x =
[[134 129 118 148 138 105 113 124 132]
 [133 106 126 118 107 129 118 115 120]
 [129 137 141 142 134 122 143 139 151]
 [137 136 112 120 144 128 111 139 112]
 [129 138 141 142 134 122 143 139 151]
 [119 131 106 142 131 106 123 120 136]
 [115 139 103 129 135 114 140 131 138]
 [123 135 110 117 132 134 107 127 108]
 [118 132 144 144 115 124 136 128 151]
 [134 137 110 118 142 130 110 137 110]
 [116 132 143 143 113 125 136 127 151]]
x[-11, 0]: 134
x[-11, 7]: 124
x[-10, 3]: 118
x[-6]: [119, 131, 106, 142, 131, 106, 123, 120, 136]
x[-9, 1]: 137
x[4, 2]: 141
x[:, -2]: [124, 115, 139, 139, 139, 120, 131, 127, 128, 137, 127]
x[-5]: [115, 139, 103, 129, 135, 114, 140, 131, 138]
x[1]: [133, 106, 126, 118, 107, 129, 118, 115, 120]
x[2, -6]: 142
x[9]: [134, 137, 110, 118, 142, 130, 110, 137, 110]
x[-3, -3]: 136
x[5, -3]: 123
x[6, -7]: 103
x[10, -1]: 151
x[7, -9]: 123
x[-3, 1]: 132
x[:, -9]: [134, 133, 129, 137, 129, 119, 115, 123, 118, 134, 116]
x[5, 0]: 119
x[-11, -1]: 132
x[-1, 6]: 136
x[9, 4]: 142
x[7]: [123, 135, 110, 117, 132, 134, 107, 127, 108]
x[-3, -9]: 118
x[0, 4]: 138
x[-5, 0]: 115
x[1, -5]: 107
x[-7, -5]: 134
x[5, -5]: 131
x[:, 2]: [118, 126, 141, 112, 141, 106, 103, 110, 144, 110, 143]
x[:, -8]: [129, 106, 137, 136, 138, 131, 139, 135, 132, 137, 132]
x[-11, 2]: 118
x[6, -3]: 140
x[-7, -9]: 129
x[-7, 1]: 138

W = [122 149 132 136 106 135 108 137 114]
W[0] => 122
W[-6] => 136
W[-7] => 132

M =
[[130 140 129 128 126 125 117 124 124 130 117]
 [119 129 154 129 136 130 125 124 129 125 125]
 [130 134 124 148 129 132 134 134 123 114 128]
 [117 132 133 121 139 136 121 132 130 124 134]
 [130 139 135 119 140 154 124 142 129 136 113]
 [129 126 132 131 133 136 144 133 133 122 130]
 [129 131 125 138 129 134 135 137 126 120 128]
 [122 126 131 115 128 130 131 130 140 133 132]
 [125 111 127 116 114 118 121 127 130 148 132]]
M[0, 0] -> 130
M[-1, 9] -> 148
M[-1, -10] -> 111
M[3, 10] -> 134
M[-1] -> [125, 111, 127, 116, 114, 118, 121, 127, 130, 148, 132]
M[-9] -> [130, 140, 129, 128, 126, 125, 117, 124, 124, 130, 117]
M[1, -3] -> 129
M[:, 0] -> [130, 119, 130, 117, 130, 129, 129, 122, 125]
M[-3, 9] -> 120
M[-3, 3] -> 138
M[2, -4] -> 134
M[-7, 1] -> 134
M[1, -5] -> 125
M[3] -> [117, 132, 133, 121, 139, 136, 121, 132, 130, 124, 134]
M[:, -3] -> [124, 129, 123, 130, 129, 133, 126, 140, 130]
M[8, -1] -> 132
M[-2] -> [122, 126, 131, 115, 128, 130, 131, 130, 140, 133, 132]
M[:, 6] -> [117, 125, 134, 121, 124, 144, 135, 131, 121]
M[0, -5] -> 117
M[-1, -8] -> 116
M[-3, 6] -> 135
M[-2, -8] -> 115
M[-6, 1] -> 132
M[-7, -8] -> 148
M[6, -1] -> 128
M[:, 4] -> [126, 136, 129, 139, 140, 133, 129, 128, 114]
M[-8, 5] -> 130
M[:, 10] -> [117, 125, 128, 134, 113, 130, 128, 132, 132]
M[-8, 9] -> 125
M[6, -4] -> 137
M[-4] -> [129, 126, 132, 131, 133, 136, 144, 133, 133, 122, 130]
M[-7, -3] -> 123
M[2, 5] -> 132
M[3, 7] -> 132
M[6] -> [129, 131, 125, 138, 129, 134, 135, 137, 126, 120, 128]
